[128 = 0]

hz-jz: [103 168 127 157 104 123 110 115 108 133 114 199 175 100  78 134 157  94
 136  86  94  61 159]
hz-jz: [ 87  91  90 184 173 118 146  92 128 165 119 149 113 103  94 152 127 142
  98 208 156 123 187]
sn-zp: [162 116 151 148  93 128 118 126 110 104 131 126  95 132 169 136 131  67
 150  92  90 153  29]
zr-gj: [156 129 152 103 141 152 133 132 142 162 118  99 106 130 134 106  95 173
 109 136 162 167 143]
sn-zp: [158 141 153 105 110 156  63 159 125 131 120 164 150 152 107 158 107  89
 170  29 103 151 103]
hz-jz: [171 133 151 127 129 158  92 139 127 149 131 137 101 146 122 142  80 132
 144  98 127 189  86]
pq-dz: [152 101 106 147 139 129 103 112 109 142 135 115 103 135 128 151 102 136
 116 150 140 185  47]
pq-dz: [156 131 100 130 147 154  83 143 127 119 150 142 133 154 111 173  80 124
 164 116 112 171  72]
sn-zp: [ 88 125 138 142 154 104 155 133 139 104 162 139  82 150 137 109 155 149
 136 159 126 128 174]
hz-jz: [119 143 111 128 153 142  96 123 114 127 137 161 155 128  94 131 144 135
 138  98 121 114 129]
zr-gj: [108  87 123  58 201 144 134 144 139 137 129  62 110 150 161 108 175 180
  97 122 190 146 143]
zr-gj: [120 167 155 170 102 122 192  95 112 107 127 138  99  79 167  78 182 100
 115 145  90  58 110]
zr-gj: [161 138 159  88  92 121 123 180 146  83 158  94  96 182 179 132  99 118
 168  99 106 177  69]
hz-jz: [132 162 128 110  81 105 156 149 141 140 122 100 135 127 135 134  94 156
 105 171 140 120 124]
hz-jz: [140  61  67  79 164 143  98 148 153 111 120  73 191 153 129 173  92 126
 146 136 158 160 142]
pq-dz: [111  89 112 154 183 159 157  90 134 169  90 125 129  78 122 128 144 122
  99 165 158  98 196]
pq-dz: [ 85  95 147 138 127  86 185 107 133 135 115 101  95 112 156  87 180 140
  84 175 158 104 188]
hz-jz: [123 162 146 141 125 133 121 130 118 114 144 166 118 130 121 118 148 116
 148  95  97 109 120]
hz-jz: [131 109 103 112 163 139 171 137 138 108 144  61  85 132 195 139 136 137
 117 184 142 137  67]
pq-dz: [126 134 126 156 150 124  92  99  92  80 171 173 123 141 114  91 179 118
 158  78  88 132  79]
sn-zp: [ 75 103 129 180 105  55 166 107 118 124 140 138  80 129 134 121 162 127
  97 196 133 124 144]
zr-gj: [143 132  95 134 129 122  69 154 128 142 155 151 126 173  81 192  52 156
 147 144 133 201  84]
sn-zp: [129 143 172 136 101 129 113 154 129 119 131 166  99 146 137 145 133  79
 162  70  92 132 118]
pq-dz: [114  91 127 131 170 135 187  94 128 148 110  74  89  92 173  92 173 149
  76 183 169 112 139]
sn-zp: [142 122  95  87 154 157  72 153 137 120 132 132 188 154  95 162  99 132
 161  84 131 145 133]
zr-gj: [ 92 119 130 153 128 113 192  79 121 164  84 115 136  60 133  86 182 134
  64 179 157  54 197]
hz-jz: [158  99 125  87 140 143 114 172 161  81 155  89 122 181 165 150  83 117
 182 116 119 184 114]
hz-jz: [144 112 168 136 117 129 120 112 118 139 116 134 104 124 135  97 141 116
 124  94 128 150 126]
pq-dz: [172 123 159 128  72 135  73 122 109 148  93 153 164 121 105 132 107  81
 139  45 111 149  94]
sn-zp: [169 126 133 117 117 151 103 133 125 103 132 122 142 136 142 128 111 100
 160  84 103 148  79]
pq-dz: [109 154 110 118 166 144 152 133 133 112 148 123 123 124 139 122 152 150
 129 148 126  93 133]
sn-zp: [133 104  23  64 252 198  46 137 147 165 130 119 237 147  33 177  68 221
 133 134 197 160 197]
sn-zp: [121 122 133 135  97 100 129 141 136  86 144 138 134 149 138 132 129  94
 161 118  97 125 136]
zr-gj: [146 138 127 152 134 148  97 124 125 137 135 166 128 132  97 145  92 123
 152 115 112 152 124]
sn-zp: [158 132 111 113 126 161 129 136 138 116 116 109 162 115 143 148 103 101
 148 119 113 114 107]
zr-gj: [143 163  98 169 170 179  84  84 102 155 125 198 173  89  53 127 115 140
 136 107 112 107 134]
pq-dz: [100 125 119 153 149 111 184  79 106 158 117 101  96  80 144  84 183 169
  55 198 164  93 122]
pq-dz: [178 133 145 111 116 156  95 127 116 115 128 122 138 133 139 114 117 111
 149  68 110 155  65]
pq-dz: [ 97 109 155 103  88  89 170 141 132 161  86  86 112 114 163 128 166 119
  73 142 165 101 146]
zr-gj: [143 180 121 167 139 153 118  95 101 155 135 171 123  96  90 115 119 156
 114 137 117 117  93]
hz-jz: [112 148 104 147 114 117 107 119 124 171 109 168 174 111  59 154  97 150
 109 148 142 112 176]
zr-gj: [130 109  36  93 189 154 100 123 141 148 124  96 214 125  74 160  79 195
 112 182 180 136 164]
zr-gj: [142 113 122  86 125 128 153 170 160  47 160  72 126 168 199 131 123 100
 180 127 100 135 105]
sn-zp: [116 131 109 112 133 119 168 134 143  94 140  93 138 126 158 115 141 137
 129 166 126  98 142]
[ 64 112 104 146 211 131 157  77  97 179 113 130 102  81 115  99 226 176
  50 166 182  77 154] => zr-gj
[109 148 107 121  91 110 167 160 152  86 130 115 157 127 156 163 123  86
 153 154  95  71 140] => hz-jz
[100 123 103 192 112  93 116 112 115 161 127 177 114 123  79 178 101 123
 113 180 129 140 130] => zr-gj
[141 148 156 138  90 112 108 138 118 155 128 147  99 142 113 138 101 138
 119 117 129 165  94] => zr-gj
[128 170 175 145  81 113 136 127 119 128 127 163 114 120 124 100 141 115
 131  98 100 106 135] => hz-jz
[103 152 105 147 191 159 158  98 126 122 140 146 135  93 118  98 166 153
 123 156 124  71 173] => pq-dz
[128 137 160 149  98 115 105 127 113 151 120 166 108 132 107 134 126 112
 126  96 119 144 118] => zr-gj
[ 74 110 104 144 180 126 177  75 111 167  96 116 137  65 122  91 210 156
  57 176 173  54 187] => zr-gj
[146 103 132 132  94 102 120 140 140 139 126 109 112 152 128 150  72 134
 126 159 143 187 120] => pq-dz
[ 84 163  88 152 131 104 146 128 134 142 138 158 150 118  82 153 114 164
 111 196 135  88 181] => hz-jz
[121 119 117 101 180 149 136 128 130 124 138 100 118 131 146 112 156 157
 118 131 149 127 126] => zr-gj
[158 134 156 136  95 133 127 118 109 136 113 122 108 113 152 118 133 101
 119 101 115 136  61] => sn-zp
[171 132 152  80 114 148 142 147 137 118 124  67 115 135 182 107 117 135
 125 110 136 150  74] => pq-dz
[153 118 130 118  74 104 133 166 160 102 136 102 130 163 147 161  55 110
 160 155 115 170 125] => zr-gj
[135 130 156 146  96 119 124 128 114 137 118 142  99 124 141 136 137  93
 125 103 113 134  85] => sn-zp
[132 122 115 141 103 119 118 131 132 172 103 133 138 120 101 171  81 128
 108 158 147 144 134] => pq-dz
[134 135 122 138 142 152  97 107 102 153 111 156 147 105 100 132 147 118
 118  89 127 115 101] => hz-jz
[147  99 115 115 167 132 157 128 136 105 162  60  68 151 186 112 119 167
 120 186 150 183  67] => pq-dz
[153 123 135 109 105 127 127 139 127 141 118  93 116 133 150 136 108 132
 112 130 142 157  76] => pq-dz
[161 153 123 116 153 167 123 130 133 113 148 120 129 131 134 115 103 149
 150 123 117 141 103] => zr-gj

cc-tq: [ 89 126 117 126 107 107 150  79 115 138 134 156 126 144 111 115 120 135
 159 134 128  86 121]
tz-nz: [137 146 147 128 160 129 145 157 142  82 122 154  93 120 156 134 140  97
 123 162 144 147 131]
nt-mf: [159 160 134 143 120 122 176 135 117 103 108 154 126 145 130 109 101 149
 140 126 123 125 123]
nt-mf: [ 78 104  94  86 122 122  56  40 162 161 131 115 120 119  98 140 181 127
 131 185  94 100 150]
sf-bz: [ 77  92 125 111 103 109 104  61 102 168 150 126 163 137 103 124 116 141
 131 108 122 101 103]
sf-bz: [112 107 135 124 132 133 107 153 137 122 111 103  95 124 140 116 136 138
 143 169 137 153 125]
sf-bz: [ 91  86 117 108 101 124  77  81 124 185 156  87 131 147  95 130 146 151
 123 126 111 103 126]
tz-nz: [146  69 164 126 135 191  83 197 148 190 106  30 137 124 165 160 157 138
  59  53 130 186 122]
tz-nz: [ 89 166  48 123 110 103 158  16 117 149 132 178 152 131  85 120 119 129
 198 156 104  52 162]
pm-zh: [103 110 172 111 142 131 119 141 142 113 148 144 104 142 147 148 143 104
 107 120 135 136 124]
cc-tq: [128 151  88 119 134 128 120  86 135 126 113 139 148 114 116 129 126 130
 152 155 106 123 152]
nt-mf: [ 94 114  97 113 170 152  90 115 173 154 140 121 116  76 148 182 206  45
 101 137 145 115 162]
pm-zh: [156 148 112 156 126 135 169 161 126 131 116 120 105 129 134 117 131 128
 139 128 144 117 136]
cc-tq: [127 181  79 137 148 131 177 105 133 111 123 177 135 116 132 141 121  95
 174 136 127 101 172]
tz-nz: [ 97 133  86 120 181 165 131 124 157 135  94 112  84  97 172 153 172  80
 156 190 145 146 167]
nt-mf: [121  94 151 131 115 160 119 168 154 160  99  95 129 124 148 139 148 134
 106  76 130 141 128]
cc-tq: [190 164  89 178 123 113 165 179 130 100  81 120 101  80 125  81 140 131
 144 185 159 123 115]
nt-mf: [123  83 135 134 105 143 105 131 119 201 152  76 154 131 118 145 148 130
  81  51 135 110 111]
tz-nz: [142  74 196 133 132 162  97 236 117 128 110  64 147 126 171 128  91 155
  96  67 148 222  94]
pm-zh: [163 108 163 143 112 169 136 190 144 154  83  92 159 124 154 136 123 151
  88  38 123 161 119]
nt-mf: [117 142 116 140 107 114 159 128 146 118 113 155  90 134 117 108 142 132
 163 155 131  89 139]
sf-bz: [ 74  85 126 106 107 102  85  66 108 148 125 112 134 128 107 102 123 157
 143 171 124 123  92]
cc-tq: [179 120 167 146 118 141 125 208 156 114 101  99  94 124 142 116 153 143
  87 121 135 152 115]
sf-bz: [145 114 152 115 145 171 121 134 143 154 102  94 130 142 159 155 146 134
  82  94 111 160 132]
nt-mf: [131  93 151 116 121 140  85 135 108 157 144  85 171 136 125 138 106 152
  96  79 118 162 109]
nt-mf: [106  92 143 114 180 151  91 150 125 130 125  85 105 100 174 148 152  91
 102 166 160 186 110]
cc-tq: [112 159  84 103 168 120 116  56 142  98 107 156 108 105 132 131 153 103
 154 232 114 128 149]
pm-zh: [158 185  86 122 158 117 143  64 131  84  87 183 175  83 129 128 119 109
 134 171 107 132 135]
tz-nz: [102 131 146 110 153 141 121 152 151  95 132 155 120 127 153 152 124 101
 145 128 127 155 155]
tz-nz: [ 94 141  98 119 134 103 127  90 114  91 104 154 124 113 123  96  99 141
 196 212 129 139 125]
tz-nz: [120 109 133 104 163 140  75 131 165 104  85  97  73  99 155 125 179 119
 115 232 128 175 125]
sf-bz: [149 154 113 149 131 108 170 114  93 104 106 156 161 106 130 103  90 131
 141 134 144 129  98]
nt-mf: [126 151 121 135 161 125 164 134 123  90 107 148  83 121 156 116 130 108
 154 195 151 141 125]
tz-nz: [ 95 115  86 116 110 113  75 104 133 155 170 107 125 127  85 128 140 133
 162 156 117 101 158]
sf-bz: [180 165 138 152 108 114 186 141 100 113 134 140 109 174 113 100  97 166
 132 123 122 109 118]
pm-zh: [117  97 199  95 140 138  89 151  95  97 134 113 168 163 152 129  51 173
 122 102 109 221  99]
cc-tq: [173 160 134 123 183 158 141 140 146  78  54 142 145  86 182 139 126 109
 104 157 123 197 125]
sf-bz: [ 16  44 136  61 160 156   6  90 201 167 133  86  81  99 150 181 228  74
 109 186 123 146 156]
pm-zh: [ 57 152  61 108 119 107 140  14 162 156 157 198 123 122  91 157 181  74
 170 145 110  20 183]
sf-bz: [124 135  92 131  84  87  97 104 124 144 193 130 125 144  56 113 133 146
 155 142 112  66 150]
pm-zh: [131  95 188 115 162 177 103 194 162 133 124 108 140 113 182 183 154  86
  58  50 137 182 130]
tz-nz: [159 119 197 111 144 182 127 174 169 129 104 126 148 145 173 179 142 119
  54  30 102 171 140]
cc-tq: [131 130 149  79 139 164  82 104 186 127 115 118  99 170 133 163 165 148
 106 146  63 149 179]
cc-tq: [124 127 117 155  82 106 167 128 113 149 129 125  96 156 100  89 124 163
 159 133 138  77 116]
nt-mf: [110  98 120 158 117 132 157 152  93 185 158  89 116 134 131 127 132 114
 124  84 174  99 107]
sf-bz: [165 155 144 134 146 133 139 174 147  72  93 147 118 112 150 120 119 128
 129 154 127 167 132]
cc-tq: [116 126 147 108 148 146 121 120 136 124 134 140 144 137 147 158 124 113
 114 101 115 147 141]
sf-bz: [ 88 100 108 102 143 127  70  91 157 144 130 103  88 108 124 136 187 107
 124 202 128 122 137]
pm-zh: [172 177 103 109 165 165 137  85 180 116  71 146 125 114 149 160 175 110
  98 154  84 134 172]
pm-zh: [ 92 213  17 138 142  68 193   3 127  96 149 246 117  89  86 121 153  56
 209 223 139  11 168]
tz-nz: [ 77 123 104 117 128 103 122  77 126 122 129 153 114 115 118 115 137 115
 166 185 137 103 124]
nt-mf: [135 113 136 160  81 121 159 160 110 168 150 114 135 149 107 114 117 147
 124  55 144  87 113]
pm-zh: [ 93 120 120  73 145 137  65  40 147 133 127 148 189 118 121 166 129 121
 116 123  77 144 149]
pm-zh: [131 109 127 115 112 138  92 103 161 158 108 108 137 117 116 138 169 135
  92 116 104 115 130]
[138 109 142 135 104 134 126 139 110 156 128 104 163 138 121 123 104 157
 113  71 124 134 110] => tz-nz
[109 124  80 137 128 105 122  81 103 149 133 122 142  95 110 113 134 114
 145 164 148 102 111] => sf-bz
[180 158 112 136 154 155 135 157 137 111  91 113 142 107 149 134 122 129
 121 134 119 169 145] => cc-tq
[171 143  89 132 147 179 107 177 130 140  87  56 146 122 145 130  97 169
 160 136 104 201 173] => tz-nz
[169 147 126 122 147 151 110 150 162 108  94 115 120 114 141 136 148 131
 110 151 107 161 150] => cc-tq
[147 171 119 157 106  90 199 116  89 110 165 182 131 156 101 107  92 130
 152 109 140  72 119] => sf-bz
[145 121 151 119 171 156  99 172 151 112 125 119 146  91 166 167 147  83
  81 103 138 179 133] => nt-mf
[124 120 134 142 100 129 166 111  88 150  99 137 202 131 130 111  65 163
 140  50 127 131  95] => cc-tq
[117  99 148 122 142 124  92 164 112 128 173  88  89 142 132 129 133 124
 120 159 150 154 117] => pm-zh
[219 153 171 133 178 176 141 202 142  82  63 102 129 116 190 138 120 136
  69 126 120 226 118] => pm-zh
[108 121 122 152 102 102 160 145  83 137 160 123 111 153 110  95  90 150
 174 130 157 106 110] => nt-mf
[ 74 132  96 105 144 127 117  78 148 148 177 146  88 144 116 162 172  84
 152 159 124  79 176] => pm-zh
[119 113 149 145 117 132 150 167 106 146 159 127 150 138 134 138 103 118
 123  51 151 123 119] => tz-nz
[137  94 177 100 163 170  70 169 142 130 127  84 151 124 167 168 130 121
  71  90 117 208 127] => pm-zh
[161 108 187 146 116 146 144 200 120 115  87 119 175 116 160 120  88 150
  92  44 139 181  87] => pm-zh
[180 137 156 126 107 169 142 150 155 130  49 112 159 147 144 123 108 190
 106  74  79 166 135] => cc-tq
[116 130 104 164  94 102 170 142 123 147 145 137  91 127 104 103 148 118
 155 129 162  60 123] => pm-zh
[196 206  96 144 114 115 175 120 104  89 127 168 168 154  96 107  60 173
 169 120  89 122 158] => tz-nz
[161 190  68 153 114  85 189  60  91 109 117 170 128 129  90  82 105 149
 170 192 124  73 118] => tz-nz
[114 160  75 145 132 106 176  72 119 142 146 163 103 121 111 126 157  89
 150 161 147  55 138] => tz-nz
[ 87 137  84 146  94  65 150  81  92 126 171 163 109 130  76  85 114 129
 193 182 153  54 114] => pm-zh

rh_tr: [112 164 105 129  95 163 174 163 158 159 147 161 129 159 129 117  88 150
 163  82 156 149 144]
sl_tp: [181 133 160 103 124 164 129 130 150  97 123 104 188  70 169 132 168 121
 162  96 141 141 117]
zq_lt: [118 161 165 100 157 153  88 141 124 130 212  67 106  92 187 127 162 116
 120  86 110 176  27]
sl_tp: [135 130 171 112 159 127  87  87 104  79 131  79 136  83 181 140 177 110
 137 134 128 131  97]
rh_tr: [109 141 127 100 145 122 115 106 137 111 114 145 131 133 146 108  99 106
 152 132 128 129 114]
rh_tr: [110  96 101 145 109 105 137 120 124 130 125 123 119 152  99 114 125 150
 122 150 118 119 155]
sl_tp: [141 140 127 131 115 155 128 151 113 101  95 183 160 121 130 146 125  82
 137 136 171 134 138]
mr_rn: [ 99 110 113  74 160 115  97 121 145  79  78 158 148 118 137  98 111  91
 162 147 101 137  81]
mr_rn: [154 155 127  77 127 181 155 147 172  91 120 137 175 100 186 107 109  87
 191  83 141 184  75]
zq_lt: [133 131 130 118 134 145 133 149 148 153 157 113 114 122 134 128 130 151
 133  95 119 149  92]
dc_mq: [120 131 157 108 169 120 110 133 140 127  88 138 134  94 126 133 146 181
 171 105 100  98 103]
mr_rn: [147 147 142  78 161 134 123  84 160 105 107 111 142 114 177 125 112  87
 139 122 122 136 121]
dc_mq: [134 127 133 142 130 123 143 140 120 121 106 138 135 118 119 126 128 143
 148 129 118 120 118]
rh_tr: [125 124 132  85 161 124  96 101 137  91  83 156 144 116 148 121 112  83
 148 145 132 126 110]
cf_sr: [ 92  82  77  57 103 148 131 118 199  79  89 120 178 134 146 100 150 152
 187 109 127 153 169]
cf_sr: [141 111 128 118 124 139 129 128 156 150 137 110 130 121 123 136 147 169
 131 104 131 124 147]
cf_sr: [ 95  99 149 109 170 114  86 111 104  65  94  92 125  87 156 140 195 153
 162 137  99 129  78]
cf_sr: [ 80 186 135 161 143  94 127 132  70 103  66 201 125 155 111 139  93  78
 116 178 122  83 159]
zq_lt: [118 139 110 210  81  83 145 112  49 124 157 142 110 178  94 108  86  61
  66 207 143 114 168]
dc_mq: [133 102 144 141 155 112  89  98 102 148 154 111  79 127 120 143 133 136
 101 145 142 120 100]
mr_rn: [146 147 139  72 145 186 133 144 167  88 107 129 164  89 190 140 146 107
 184  79 146 174  83]
zq_lt: [102 166 153 110 162 120  77  94  97 109 136 143 110 130 162 133 110  63
 111 149 146 125 104]
zq_lt: [121 126 100 141 113  91 157 125 113  86  85 139 156 146 112  97 101  71
 112 184  84 122 148]
zq_lt: [122 114 137 127 125 128 104 120 125 131 140 115 128 119 126 136 157 152
 126 123 139 118 141]
cf_sr: [150 116  99 152  66 150 172 118 140 142 173 108 134 158 131 114 111 131
 129 119 175 155 177]
mr_rn: [ 90 114 130 140 133 106 108 166 116 141 127 131 122 119  90 124 162 186
 129 125  87 105 111]
zq_lt: [106  93 142 124 141 117  87 116 126 136 128 112 115 112 113 139 174 199
 144 118 131 101 135]
mr_rn: [147 170 122 106 117 163 160 107 146 104 127 137 146 140 182 125  87  63
 147 116 168 163 139]
rh_tr: [145  97 127 111 134 131 113 116 137 104  79 153 155 112 120 138 140 124
 145 140 147 113 149]
dc_mq: [140 120  90 103 102 136 169 130 179 133 109 151 157 151 119  93  79 120
 154 119 126 140 155]
sl_tp: [179 136 149  65 124 184 124 152 193 117 126 121 201  70 168 127 161 128
 169  66 139 150 117]
zq_lt: [113  90 129 128 127 137 125 164 157 170 154  83 110 111 102 146 196 249
 138  77  98 122 125]
zq_lt: [127 144 144 103 128 140  99 122 128 105 155  98 150 106 164 128 159  90
 109 124 125 144 119]
sl_tp: [167 118 153  81 135 204  70 122 151 133 157 130 138  93 171 190 180 108
 118  84 223 156 133]
cf_sr: [135 135 155 132 163 101 107 107 110 132 114 133 115 115 123 126 116 125
 124 145 111  99 106]
rh_tr: [ 88  88 113  97 128  89 104  64 137  66  71 144 162 131 130  72 111 142
 203 161 128 100 155]
cf_sr: [ 99 148 126 133 117 115 129 101 134 147 100 158 130 157 111 138 115 162
 136 130 153  77 222]
rh_tr: [ 83 118 108 205 128  87 117 163  40 135  86 227  80 172  47 144  90 112
 101 197 146  92 123]
dc_mq: [ 70 176 111 165 135  94 180 156  90  99  75 168 116 160 116 110  85 117
 154 155  77 119 114]
cf_sr: [180  58 146 104 100 151  84  79 178 171 183  56 146  98 125 151 206 214
 112  90 180 105 211]
mr_rn: [121 151  93 170  58 134 180 148 120 144 166 133 140 174 112 110 100 109
 104 136 147 140 191]
dc_mq: [118 123  99 111 125 109 127  96 144 132 123 123 120 165 123 123 101  86
  81 159 119 124 176]
sl_tp: [ 67 161 170 149 189  79  78 123  60 119 140 123  72 116 134 120 129 134
 129 150  79 108  35]
cf_sr: [156 101 139 104 131 143 112 112 171 170 171  88 119 113 131 129 147 181
 129  89 138 130 129]
zq_lt: [147 105 126 138 102 135 121 132 132 151 179 109 128 125 118 113 134 144
 121 118 145 140 120]
mr_rn: [ 98 105 110 165 125  88 106 103  81 134 124 169  88 169  86 115  87 111
 108 185 150 105 137]
rh_tr: [107 118 150 174 129  82  79  98  62 129 131 148 111 133  93 129 134 130
 104 179 147  75 152]
dc_mq: [139 125 109  57 110 172 129 127 194 104 139 140 180 115 170  81 100 100
 191  87 154 176 101]
dc_mq: [118 120 121 108 150 110 108  94 133 129 125 122 106 144 132 124 109 104
 106 149 120 125 128]
dc_mq: [140 148 126  46 166 152 127  94 203 135 130 107 128 127 183 116  93 103
 145  89 117 158 105]
mr_rn: [158 125 122 147 110 101 147  90 130 153 157 110 121 151 116  98  83 108
  99 153 125 116 155]
sl_tp: [107 142 114  97 109 176 118 178 144 105 118 163 165 119 143 145 155 106
 144 101 154 158 129]
rh_tr: [134  96  95 118 117 115 122 100 159 178 149 118 100 171  97 134 107 128
  66 144 135 117 190]
sl_tp: [174 123 129  68  94 212 142 173 227 174 196  70 172  90 161 144 190 193
 143  19 146 174 142]
dc_mq: [117 118 154 148 136 120  86 131  85 116 139 122 120 105 123 146 172 139
 119 140 138 114 111]
mr_rn: [110 128 144 140 151 124 110 144 107 134 114 135 107 118 116 158 158 160
 124 124 121 111 117]
cf_sr: [146  93  92 104  97 131 157 115 171 107 106 127 168 137 125  95 111 121
 154 133 128 141 161]
dc_mq: [126 120 127 142 115 134 129 146 137 172 150 135 114 135 100 135 133 182
 128 105 141 114 145]
zq_lt: [122 112  96 168  98  93 171 149 112 121 122 118 133 151  91  99 115 123
 107 164  78 128 138]
rh_tr: [158 150 135  93 130 162 148 110 196 181 128 146 133 135 139 135  92 173
 164  69 168 115 174]
sl_tp: [130 201 130  82 129 177 144 196 194 195 158 155 145 130 135 141 110 129
 108  53 113 140 132]
sl_tp: [180  75 128  60 126 152 111  64 199 109 135  55 166  97 173 127 170 138
 138 105 145 145 167]
sl_tp: [178 132 168  76 149 181  89 120 175 158 171  96 139  80 170 158 167 144
 129  65 164 143 109]
cf_sr: [140 125 155 128 170 110 108 140 113 122  95 130 125  95 117 144 149 132
 119 138  88 107  88]
rh_tr: [211 164 141 103  82 243 178 191 207 179 144 152 189  96 153 182 155 166
 161  17 214 154 186]
mr_rn: [114 136 145  71 160 144 103 126 162 103 112 115 149  94 166 123 152 139
 170  95 109 139  91]
[ 92 184 118 147 126 127 144 166 104 137 117 173 117 158 117 141 101  90
  99 138 119 124 139] => sl_tp
[161  89  83 205  51  99 183 119 100 141 110 171 146 179  56 107  80 115
 104 190 168  97 230] => zq_lt
[ 83 112  93 148 113 103 132 131 106 116  99 180 117 167  91 106  91 126
 144 163 136 117 142] => rh_tr
[122  96 121 137 138  81 111  78  98  85  73 170 136 137 108  91  83  96
 157 191 136  98 129] => zq_lt
[ 92 107 124 143 141  75  90  83  88 107  88 164 115 149  97 115 107 114
 122 190 133  81 158] => zq_lt
[133 112  69 158  75 107 201 108 146 137 112 114 129 192  99 118  93 117
  89 164 118 124 234] => sl_tp
[172 158 146 126 126 141 151 112 148 151 144  99 137 123 149 145 126 114
  98 112 130 124 164] => sl_tp
[142 149 148 147 128 137 108  96  93 131 153 152 109 136 146 133  94  86
 127 141 194 129 121] => zq_lt
[ 97 158 153 136 148 117 112 163  80  64  85 171 160  92 139 110 136  98
 176 144 102 125  58] => sl_tp
[124 107 162 132 139 120 102 164 130 131  79 157 166  75  87 136 185 230
 185 101 111  70 133] => dc_mq
[135 136 140 120 141 139 135 138 132 118 142 104 126 107 153 121 135 131
 148 108 111 153  74] => zq_lt
[140 136 163 121 159 113  91  98 111 122 136 105 122 103 146 135 143 110
 109 140 119 112 109] => rh_tr
[135 110 165 110 164 115  57 109 105 110 131 111 131  86 136 143 174 110
 103 146 121 111  96] => cf_sr
[123 148 149 154 131 141 117 166  86 113 121 169 133 108 124 140 136 118
 148 127 148 130  85] => sl_tp
[179  95 102 131  88 125 148 101 142 114 102 172 173 141 106  93  74  81
 143 162 173 122 173] => zq_lt
[138 166 121  92 120 187 170 179 166 102 130 124 164 106 180 125 132 105
 172  72 122 191  78] => rh_tr
[ 97 125  49  91  81 169 194 170 177  86 139 136 150 167 159  72  78  80
 179 106 122 226  84] => cf_sr
[ 93 142 140 138 145 122 126 124 113 125 110 126 107 131 132 148 147 171
 147 119 125 110 138] => cf_sr
[102  65 101 127 118 106 116 101 122  92 116 107 123 135 118 106 146 152
 152 155 124 135 126] => sl_tp
[ 84 131 113 135 135  91 102 104 110 148 131 124  91 170 104 143 126 116
  59 167 111  97 183] => dc_mq
[102 135 113 131 120 147 149 155 128 117 133 121 118 136 140 135 141 142
 145 109 125 158 109] => cf_sr
[135 115 107 102 139 129 163 115 181 150 111 115 116 144 128 117 100 165
 152 104 107 134 135] => rh_tr
[158 164 151 114 138 140 131 141 122  87  73 180 186  95 145 125 111  65
 154 136 134 119 118] => sl_tp
[169 114 152  74 148 172 117 128 179 112 120  71 162  71 174 165 204 154
 139  78 122 147 125] => mr_rn
[131 144  98  94 126 143 158 107 151  93 134 132 132 151 175  85  59  46
 154 134 135 188  82] => dc_mq
[148 115  89 153  89 133 179 131 116  99 132 149 137 154 129  86  67  70
 151 154 150 173 101] => dc_mq
[112 183 122 150 150 129 171 186  98 106  62 193 127 138 120 146  93  77
 129 143  96 133  93] => mr_rn
[146 147 160 166 162  78 128  63  86 144 136  91  80 139 133 134 102 111
  84 170 108  92 135] => sl_tp
